Where the symbols take the objects:
Q643 o Q735
Q643 r Q81
Q643 g Q471
Q474 o Q33
Q474 r Q346
Q474 g Q456
Q321 o Q430
Q321 r Q982
Q321 g Q855
Q726 o Q980
Q726 r Q127
Q726 g Q132
Q430 o Q611
Q430 r Q604
Q430 g Q321
Q629 o Q313
Q629 r Q609
Q629 g Q958
Q83 o Q281
Q83 r Q846
Q83 g Q638
Q422 o Q238
Q422 r Q107
Q422 g Q424
Q238 o Q958
Q238 r Q610
Q238 g Q422
Q47 o Q163
Q47 r Q22
Q47 g Q693
Q982 o Q363
Q982 r Q321
Q982 g Q604
Q424 o Q422
Q424 r Q449
Q424 g Q378
Q81 o Q339
Q81 r Q643
Q81 g Q163
Q846 o Q913
Q846 r Q83
Q846 g Q313
Q471 o Q643
Q471 r Q339
Q471 g Q767
Q693 o Q47
Q693 r Q371
Q693 g Q645
Q735 o Q22
Q735 r Q163
Q735 g Q643
Q609 o Q678
Q609 r Q629
Q609 g Q281
Q281 o Q609
Q281 r Q313
Q281 g Q83
Q163 o Q81
Q163 r Q735
Q163 g Q47
Q610 o Q107
Q610 r Q238
Q610 g Q678
Q855 o Q321
Q855 r Q363
Q855 g Q913
Q958 o Q629
Q958 r Q678
Q958 g Q238
Q500 o Q132
Q500 r Q767
Q500 g Q339
Q107 o Q449
Q107 r Q422
Q107 g Q610
Q371 o Q682
Q371 r Q693
Q371 g Q22
Q913 o Q855
Q913 r Q638
Q913 g Q846
Q456 o Q474
Q456 r Q247
Q456 g Q682
Q33 o Q604
Q33 r Q611
Q33 g Q474
Q645 o Q693
Q645 r Q682
Q645 g Q247
Q933 o Q114
Q933 r Q378
Q933 g Q449
Q346 o Q247
Q346 r Q474
Q346 g Q611
Q247 o Q645
Q247 r Q456
Q247 g Q346
Q767 o Q471
Q767 r Q500
Q767 g Q353
Q127 o Q353
Q127 r Q726
Q127 g Q114
Q682 o Q456
Q682 r Q645
Q682 g Q371
Q638 o Q83
Q638 r Q913
Q638 g Q363
Q378 o Q424
Q378 r Q933
Q378 g Q980
Q678 o Q610
Q678 r Q958
Q678 g Q609
Q353 o Q767
Q353 r Q132
Q353 g Q127
Q980 o Q378
Q980 r Q114
Q980 g Q726
Q604 o Q982
Q604 r Q430
Q604 g Q33
Q611 o Q346
Q611 r Q33
Q611 g Q430
Q22 o Q371
Q22 r Q47
Q22 g Q735
Q132 o Q726
Q132 r Q353
Q132 g Q500
Q114 o Q127
Q114 r Q980
Q114 g Q933
Q449 o Q933
Q449 r Q424
Q449 g Q107
Q339 o Q500
Q339 r Q471
Q339 g Q81
Q313 o Q846
Q313 r Q281
Q313 g Q629
Q363 o Q638
Q363 r Q855
Q363 g Q982

In the rows, zero is written as 48.

The rows follow the links: the fewer symbols apart two objects are, the more alike their rows tend to be.

Name the object of each row.
[ 61  35  65  33  43  74  54  38  51  25  62  40  33  50  59  50  23  86  50  57  59  37  66  70  49  45  51  69  64  20  57  34  66  52  48  42  67  72  52  47  47  51  36  56  46  51  75  54  42  55  52] | Q958
[ 30  51  28  48  44  50  55  37  37  59  67  61  21  42  32  40  59  73  65  43  59  48  36  54  70  32  44  51  51  63  35  32  44  30  59  39  70  23  36  41  55  30  21  39  45  64  71  59  54  34  51] | Q281
[ 38  28  41  35  46  49  63  54  67  64  44  27  25  37  51  55  53  47  81  53  46  47  40  17  30  37  21  47  56  44  45  65  45  54  31  48  37  36  48  37  35  60  40  48  39  54  40  64  37  76  41] | Q913
[ 52  24  56  34  42  67  59  49  68  42  54  24  28  41  60  61  30  70  76  54  55  38  53  37  29  45  39  63  68  25  56  56  62  57  36  44  52  61  50  45  35  63  37  59  47  59  57  62  41  75  46] | Q313
[ 45  79  41  68  46  30  37  41  36  58  55  73  62  53  42  36  60  39  47  25  48  59  47  66  58  62  74  33  43  85  48  36  51  40  46  52  59  41  40  46  74  30  48  35  50  50  48  39  65  31  50] | Q643
[ 69  41  63  41  59  67  39  55  56  15  36  29  61  66  59  39  33  66  35  50  49  33  66  68  35  58  49  57  47  28  61  53  68  59  48  48  43  73  70  48  26  53  56  51  52  38  40  50  42  51  57] | Q456
[ 58  48  37  62  43  58  54  39  44  40  73  56  26  39  32  49  53  78  44  49  52  41  53  65  43  38  29  66  44  53  29  40  45  36  69  50  63  40  43  58  28  35  32  47  40  48  82  77  48  35  57] | Q678
[ 47  25  50  37  49  60  65  50  70  53  44  27  24  35  61  56  39  57  87  52  55  42  44  24  25  42  35  55  66  33  55  62  56  59  31  48  40  48  46  42  34  67  37  55  47  59  41  63  38  79  45] | Q846
[ 43  55  46  43  57  27  38  57  56  60  20  42  70  59  53  27  61  27  63  31  40  55  39  44  46  54  57  24  39  64  58  57  58  57  29  48  29  44  62  36  53  50  59  30  56  47  11  39  55  57  41] | Q132
[ 67  35  51  69  49  63  54  51  59  36  70  36  42  39  40  67  45  61  37  59  44  36  55  43  24  41  18  71  42  40  34  53  38  50  65  53  46  57  48  68  11  56  48  61  38  34  69  72  41  48  55] | Q107
[ 65  41  44  70  44  64  52  46  50  36  72  46  31  43  33  59  47  73  34  56  47  37  55  60  29  42  20  68  39  45  33  44  43  40  75  47  56  47  45  62  19  48  40  55  37  44  78  80  42  41  60] | Q610
[ 78  46  62  50  54  57  38  48  47  15  46  40  61  61  54  33  37  72  31  42  48  32  70  90  28  59  55  59  39  36  61  41  70  54  51  48  49  72  72  51  33  42  55  47  50  40  47  59  50  47  58] | Q682

Each walk starts at a row. The symbols on each line, taken left to right, move it on to the next object.
Each answer is a row, close to the row of the object it stands for.
[ 59  29  63  26  54  63  43  60  65  22  28  25  58  61  65  44  32  54  44  59  49  36  60  59  36  52  47  54  51  21  67  51  62  64  41  51  39  72  67  47  31  64  61  50  52  42  35  45  38  66  48]
r o g r o [ 50  24  62  19  59  59  51  56  60  37  21  22  54  59  68  43  35  45  58  60  48  42  57  41  45  50  44  53  58  17  70  58  55  64  37  46  39  65  67  43  38  62  52  50  49  47  32  35  38  69  45]
r g r [ 37  28  56   8  60  51  56  54  57  50  23  26  46  55  64  49  34  43  67  59  49  48  49  29  62  46  45  44  65  24  66  58  54  63  25  44  37  54  61  37  51  65  54  47  55  55  30  32  34  65  41]
[ 46  48  35  60  45  59  52  41  36  56  69  56  20  38  31  44  59  77  50  49  57  41  46  62  55  36  39  62  46  59  30  36  46  39  68  45  67  31  38  53  42  31  22  43  38  57  76  69  50  30  54]
o g r [ 62  30  62  38  42  74  55  43  65  31  60  33  28  44  62  56  24  79  64  55  57  37  60  58  30  49  44  74  69  21  58  44  65  54  42  45  59  68  49  45  44  61  37  61  46  56  70  55  38  65  49]
o o r [ 20  54  35  40  43  48  56  36  36  69  52  62  20  45  41  38  58  64  73  42  60  58  36  49  78  34  48  44  56  59  43  36  44  36  50  43  62  28  37  36  72  34  26  40  43  66  62  46  53  38  46]
[ 67  73  49  69  49  47  35  42  38  30  55  56  65  57  42  28  50  73  34  32  47  44  61  95  42  59  68  52  36  65  53  31  65  42  51  49  63  53  61  43  51  32  46  36  50  46  56  57  61  28  58]
g g r r o [ 57  75  48  70  46  37  31  41  32  41  59  70  63  56  43  32  55  54  38  25  50  52  52  80  50  57  73  42  35  73  46  28  65  36  49  47  63  49  50  44  65  31  43  33  49  46  54  47  68  25  55]
o g g g [ 33  78  42  67  39  26  42  45  35  61  49  70  68  46  45  44  60  21  52  33  44  63  36  47  56  56  76  29  45  83  48  42  47  43  41  51  51  40  39  41  79  39  53  37  58  48  42  28  64  37  39]
[ 16  44  36  25  46  45  58  43  41  70  44  53  26  49  48  40  53  55  75  47  61  59  32  35  79  36  54  41  64  50  50  40  48  37  42  40  52  23  40  31  73  45  28  36  49  69  51  36  44  51  41]
g g [ 19  31  50  11  55  49  58  51  46  57  25  35  39  55  69  40  40  36  74  56  54  51  41  30  73  41  50  36  65  31  60  53  51  54  31  42  41  41  50  35  62  59  45  43  52  63  35  26  37  64  39]
g r g g [ 31  34  35  39  57  45  62  56  61  72  36  38  29  41  47  48  65  41  81  49  48  50  30  17  42  32  21  41  55  57  44  67  38  51  38  48  38  28  46  43  38  58  40  41  41  56  32  62  39  64  44]
[ 30  67  47  60  42  28  44  45  44  74  46  67  63  41  49  51  58  17  48  39  46  65  34  23  62  54  67  28  45  73  50  50  40  42  37  53  42  38  34  50  82  48  59  45  56  49  30  23  59  46  38]
g g o o g [ 34  57  51  62  45  26  49  51  47  71  41  56  65  40  55  60  56   5  47  51  42  61  40  11  54  54  59  31  48  62  46  64  29  52  38  49  33  44  36  49  70  60  62  54  56  46  26  23  54  56  35]
g o g g g [ 60  35  57  62  49  50  55  60  64  48  52  39  56  36  46  74  45  26  33  66  39  45  54  19  26  54  28  58  53  36  45  69  29  55  53  54  34  59  44  61  26  68  64  69  45  32  43  54  43  65  44]
[ 28  42  26  38  53  36  60  53  49  76  37  45  32  38  32  51  74  34  70  50  45  55  29  12  59  35  22  36  44  68  35  62  31  46  50  47  39  20  45  47  42  52  42  38  44  55  36  58  43  53  42]
o r o o [ 15  38  43  14  49  45  57  51  42  68  33  49  28  48  55  41  49  43  77  56  57  55  30  29  83  33  52  34  66  41  56  48  48  51  35  42  48  32  46  29  69  49  40  40  51  66  38  28  41  56  38]
[ 52  38  53  56  48  43  54  61  59  61  47  41  59  39  53  74  46  10  42  58  38  50  46  10  32  55  38  50  48  42  49  71  31  55  47  56  27  56  40  59  41  73  68  67  48  33  35  43  43  66  41]
g o g g [ 66  30  49  64  53  63  52  57  63  43  58  40  46  39  48  72  42  41  32  65  39  37  58  33  19  51  23  63  44  33  40  61  36  55  63  56  39  61  47  61  20  63  58  66  44  34  54  68  38  58  51]
o o r r o [ 44  52  55  54  50  36  51  55  55  65  43  49  63  36  55  71  48   3  45  55  36  58  45   7  40  56  48  38  53  51  51  67  32  52  42  54  30  49  36  53  54  67  68  61  52  42  28  32  48  64  36]
[ 50  41  59  30  41  70  49  39  43  22  62  49  43  56  52  44  27  79  36  57  62  40  61  80  64  51  58  66  58  23  51  28  66  47  58  43  70  63  55  48  55  44  40  52  46  51  79  45  40  38  56]
g g o r r [ 47  51  55  30  46  62  42  37  30  27  52  57  47  67  48  33  36  80  27  58  61  43  58  86  77  46  57  58  52  33  52  25  57  43  57  43  73  56  57  50  54  35  42  43  48  52  69  39  48  29  57]
r o o r [ 34  55  41  27  62  35  35  46  25  40  27  61  58  69  37  22  57  57  34  45  55  56  49  75  92  42  60  37  39  54  52  36  54  43  53  43  54  37  63  44  60  31  45  27  50  47  42  38  52  30  48]
[ 50  56  50  48  55  33  44  60  57  57  23  39  69  51  57  41  56  23  68  35  38  55  43  40  28  58  56  30  42  60  61  69  63  60  25  52  28  52  62  37  54  56  60  40  56  47  10  42  54  68  42]
o o o g [ 37  59  40  35  61  23  41  54  43  57  16  46  64  64  48  29  66  32  53  35  44  58  43  52  59  48  60  25  32  65  54  51  54  51  38  51  35  36  63  39  59  41  55  25  53  48  13  37  52  40  43]
o o r g r [ 40  53  47  23  56  53  36  42  30  31  40  58  53  68  43  26  48  65  26  47  60  54  52  79  89  50  60  48  42  44  52  25  53  48  61  44  66  47  60  47  65  29  42  39  49  50  58  31  51  22  58]
